Below is a small trained network, with its code and all its weights. Each question gives an input and a target symbol and asks what happens when units are switched off, that is, made to give their printed mean instead of their output.

import numpy as np


def w(rows, s, z=0):
    codes = np.array(rows[::2]) - 128.0
    scale = np.full(codes.shape[1], s)
    scale[-1] = z or s
    return codes * scale


def f(y):
    return np.maximum(y, 0)


def softmax(a):
    e = np.exp(a - a.max(-1, keepdims=True))
    return e / e.sum(-1, keepdims=True)


def log_softmax(a):
    a = a - a.max(-1, keepdims=True)
    return a - np.log(np.exp(a).sum(-1, keepdims=True))


def net(x, mask):
    ids = ['αγηθμξτφ'.index(c) for c in x.split()]
    T = len(ids)
    res = E[ids] + P[:T]
    u = 0
    for l in range(3):
        r = res
        for j in range(2):
            rows = slice(4 * j, 4 * j + 4)
            q, k, v = (r @ M[l][rows].T for M in (Q, K, V))
            z = softmax(np.where(np.tri(T) > 0, q @ k.T / 4**0.5, -1e9)) @ v
            o = O[l][rows]
            res = res + np.where(mask[u + j], z, o[:, -1]) @ o[:, :-1]
        u += 2
        y = f(res @ A[l][:, :-1].T + A[l][:, -1])
        res = res + np.where(mask[u : u + 8], y, B[l][:, -1]) @ B[l][:, :-1]
        u += 8
    return log_softmax(res[-1] @ U[:, :-1].T + U[:, -1])


Q, K, V, O, A, B = {}, {}, {}, {}, {}, {}
E = w([
[194,195,192],'α',
[85,157,50],'γ',
[179,103,62],'η',
[119,135,54],'θ',
[108,147,53],'μ',
[127,231,208],'ξ',
[31,169,26],'τ',
[72,252,207],'φ',
],0.004)
P = w([
[80,69,191],'0',
[111,125,184],'1',
[146,160,160],'2',
[173,184,142],'3',
[190,207,117],'4',
[207,222,101],'5',
[252,217,83],'6',
],0.004)
Q[0] = w([
[162,168,115],'L0H1',
[84,7,172],'L0H1',
[141,168,114],'L0H1',
[114,53,155],'L0H1',
[119,123,124],'L0H2',
[130,125,104],'L0H2',
[123,121,100],'L0H2',
[88,111,140],'L0H2',
],0.021)
K[0] = w([
[180,172,117],'L0H1',
[40,8,207],'L0H1',
[155,167,102],'L0H1',
[96,59,188],'L0H1',
[138,120,112],'L0H2',
[145,141,98],'L0H2',
[153,138,85],'L0H2',
[147,77,101],'L0H2',
],0.016)
V[0] = w([
[1,202,172],'L0H1',
[75,213,112],'L0H1',
[122,150,118],'L0H1',
[127,170,101],'L0H1',
[116,91,136],'L0H2',
[152,192,115],'L0H2',
[163,221,110],'L0H2',
[152,190,116],'L0H2',
],0.0083)
O[0] = w([
[255,28,121,169],'L0H1',
[245,128,95,255],'L0H1',
[162,139,115,168],'L0H1',
[185,160,102,213],'L0H1',
[100,102,143,95],'L0H2',
[174,171,101,183],'L0H2',
[208,203,81,208],'L0H2',
[182,178,95,181],'L0H2',
],0.0086,0.00094)
A[0] = w([
[139,32,162,94],'L0N1',
[219,64,111,194],'L0N2',
[118,84,168,255],'L0N3',
[178,141,133,166],'L0N4',
[151,187,246,150],'L0N5',
[101,97,56,116],'L0N6',
[175,197,255,91],'L0N7',
[61,32,59,72],'L0N8',
],0.0082,0.002)
B[0] = w([
[155,49,116,153],'L0N1',
[210,44,147,252],'L0N2',
[191,62,162,182],'L0N3',
[178,134,124,244],'L0N4',
[162,158,208,182],'L0N5',
[145,143,179,144],'L0N6',
[101,169,245,192],'L0N7',
[33,110,242,159],'L0N8',
],0.013,0.0027)
Q[1] = w([
[22,56,86],'L1H1',
[89,157,85],'L1H1',
[166,166,137],'L1H1',
[249,240,143],'L1H1',
[112,124,137],'L1H2',
[134,111,116],'L1H2',
[122,69,88],'L1H2',
[117,139,174],'L1H2',
],0.013)
K[1] = w([
[57,11,148],'L1H1',
[115,102,67],'L1H1',
[157,174,106],'L1H1',
[197,254,73],'L1H1',
[108,145,95],'L1H2',
[135,152,143],'L1H2',
[138,222,127],'L1H2',
[77,127,96],'L1H2',
],0.0092)
V[1] = w([
[136,88,96],'L1H1',
[45,79,13],'L1H1',
[179,108,148],'L1H1',
[255,36,139],'L1H1',
[119,74,136],'L1H2',
[129,126,130],'L1H2',
[122,105,121],'L1H2',
[157,250,141],'L1H2',
],0.0045)
O[1] = w([
[133,154,155,118],'L1H1',
[195,113,240,1],'L1H1',
[103,166,106,179],'L1H1',
[67,253,98,235],'L1H1',
[110,99,96,165],'L1H2',
[126,123,130,131],'L1H2',
[131,138,108,136],'L1H2',
[143,132,234,68],'L1H2',
],0.0057,0.0061)
A[1] = w([
[135,197,199,71],'L1N1',
[157,72,62,84],'L1N2',
[69,172,151,49],'L1N3',
[74,124,155,1],'L1N4',
[134,128,139,113],'L1N5',
[135,165,106,212],'L1N6',
[246,39,144,174],'L1N7',
[92,113,64,62],'L1N8',
],0.011,0.003)
B[1] = w([
[177,103,219,176],'L1N1',
[229,122,148,182],'L1N2',
[155,164,69,137],'L1N3',
[148,58,218,135],'L1N4',
[133,127,121,129],'L1N5',
[33,128,110,254],'L1N6',
[130,4,112,186],'L1N7',
[204,178,146,145],'L1N8',
],0.02,0.0053)
Q[2] = w([
[27,31,31],'L2H1',
[87,120,84],'L2H1',
[88,100,89],'L2H1',
[12,152,1],'L2H1',
[96,71,110],'L2H2',
[99,60,38],'L2H2',
[122,109,89],'L2H2',
[125,128,146],'L2H2',
],0.0078)
K[2] = w([
[202,206,2],'L2H1',
[153,165,107],'L2H1',
[156,161,90],'L2H1',
[203,250,95],'L2H1',
[106,122,76],'L2H2',
[109,174,67],'L2H2',
[125,154,112],'L2H2',
[125,111,127],'L2H2',
],0.0093)
V[2] = w([
[150,91,52],'L2H1',
[127,116,57],'L2H1',
[166,133,254],'L2H1',
[158,103,96],'L2H1',
[128,117,115],'L2H2',
[121,168,100],'L2H2',
[120,156,92],'L2H2',
[133,190,131],'L2H2',
],0.0077)
O[2] = w([
[54,54,162,215],'L2H1',
[95,58,184,157],'L2H1',
[166,242,1,120],'L2H1',
[84,91,125,190],'L2H1',
[130,157,134,148],'L2H2',
[170,96,150,36],'L2H2',
[168,121,153,58],'L2H2',
[176,37,131,2],'L2H2',
],0.0066,0.0046)
A[2] = w([
[138,32,165,166],'L2N1',
[80,86,209,78],'L2N2',
[122,150,223,139],'L2N3',
[48,160,55,163],'L2N4',
[2,135,136,143],'L2N5',
[202,64,91,72],'L2N6',
[167,57,191,1],'L2N7',
[151,147,123,23],'L2N8',
],0.013,0.0042)
B[2] = w([
[5,87,119,254],'L2N1',
[180,186,22,208],'L2N2',
[79,46,66,166],'L2N3',
[73,231,176,224],'L2N4',
[206,90,236,254],'L2N5',
[249,91,152,190],'L2N6',
[228,226,34,175],'L2N7',
[188,122,156,137],'L2N8',
],0.021,0.0088)
U = w([
[63,219,82,122],'α',
[91,80,115,196],'γ',
[170,119,225,147],'η',
[2,65,167,172],'θ',
[13,80,130,181],'μ',
[241,196,99,56],'ξ',
[147,120,47,117],'τ',
[210,62,149,4],'φ',
],0.0052,0.0027)

Each question gives the input, a string of symbols that net reads in full, and the target symbol t.
The units are the heads (4 rows each of Q, K, V and O) and the neurons (one row each of A and B). Each row of codes is followed by its name. A weight is (code - 128) times the scale printed after its matrix; where a second scale follows, it is the last column's (O, A, B and U).
mask holds one flag per unit, layer by layer, with each layer's heads first. A switched-off unit (its flag False) gives its mean, the last column of its rows in O or B, instead of its output. The means were averaged over made-up inputs and are rounded, as every weight is.
A unit's drop is (log p(t) with every unit on - log p(t) with that unit switched off) / (log p(t) with every unit on - log p(t) with every unit switched off).
The circuit of an input: a set's keep is (log p(t) with only the set's units on - log p(t) with every unit switched off) / (log p(t) with every unit on - log p(t) with every unit switched off). Starting from the 12 units with the biggest drops (on a tie, the unit counted first), units are removed one at a time, each time the one whose removal leaves the highest keep (on an exact tie, the one counted first), for as long as the keep stays at least 0.8.
units of the circuit, in order: the units of the circuit, biggest drop first
unit that matters most: the unit with the biggest drop
k most important neurons: the k neurons with the biggest drops, biggest first
top k neurons in layer l: the k neurons of layer l with the biggest drops, biggest first
heads that matter: for each layer, one digit per head in row order, 1 if its drop is at least 0.15 and else 0, layers parted by /
input α μ τ φ γ, target φ: units of the circuit, in order => [L2N6, L1N7, L0N2, L0H1]
input α τ α α, target ξ: units of the circuit, in order => [L2H1, L1N1, L0N7]
input φ θ μ μ η τ, target η: top 2 neurons in layer 2 => [L2N5, L2N1]
input η θ τ ξ, target α: heads that matter => 11 / 10 / 11
input η η γ φ, target α: heads that matter => 11 / 10 / 11
input γ η α, target φ: heads that matter => 01 / 11 / 10
input τ η τ φ γ, target φ: units of the circuit, in order => [L2N6, L0H1, L0N2, L1N7]
input η η ξ θ, target ξ: units of the circuit, in order => [L2N1]
input η η θ τ θ, target τ: heads that matter => 00 / 10 / 11
input η θ ξ τ, target ξ: 4 most important neurons => [L0N5, L0N7, L1N2, L2N1]
input φ α η η γ τ τ, target τ: 4 most important neurons => [L2N1, L2N7, L1N7, L0N2]
input η γ η α η φ θ, target φ: units of the circuit, in order => [L0N2, L2N6, L1N7]
input α α η φ η, target φ: units of the circuit, in order => [L2N6, L0N2, L1N7]
input ξ τ α θ η α γ, target α: units of the circuit, in order => [L2N5, L2N6]
input α φ μ θ α, target ξ: unit that matters most => L2H1
input α τ γ ξ θ ξ, target ξ: heads that matter => 00 / 01 / 10
input γ ξ θ, target ξ: units of the circuit, in order => [L2N1, L2H1]
input η η τ α θ μ, target θ: heads that matter => 01 / 11 / 11
input μ η μ θ η, target θ: heads that matter => 10 / 10 / 10
input θ α η τ η θ, target η: heads that matter => 10 / 01 / 00
input η ξ τ ξ ξ, target α: unit that matters most => L1H1
input τ μ η η η θ φ, target η: 2 most important neurons => [L2N5, L1N6]
input φ α α μ η φ, target τ: top 2 neurons in layer 1 => [L1N1, L1N7]
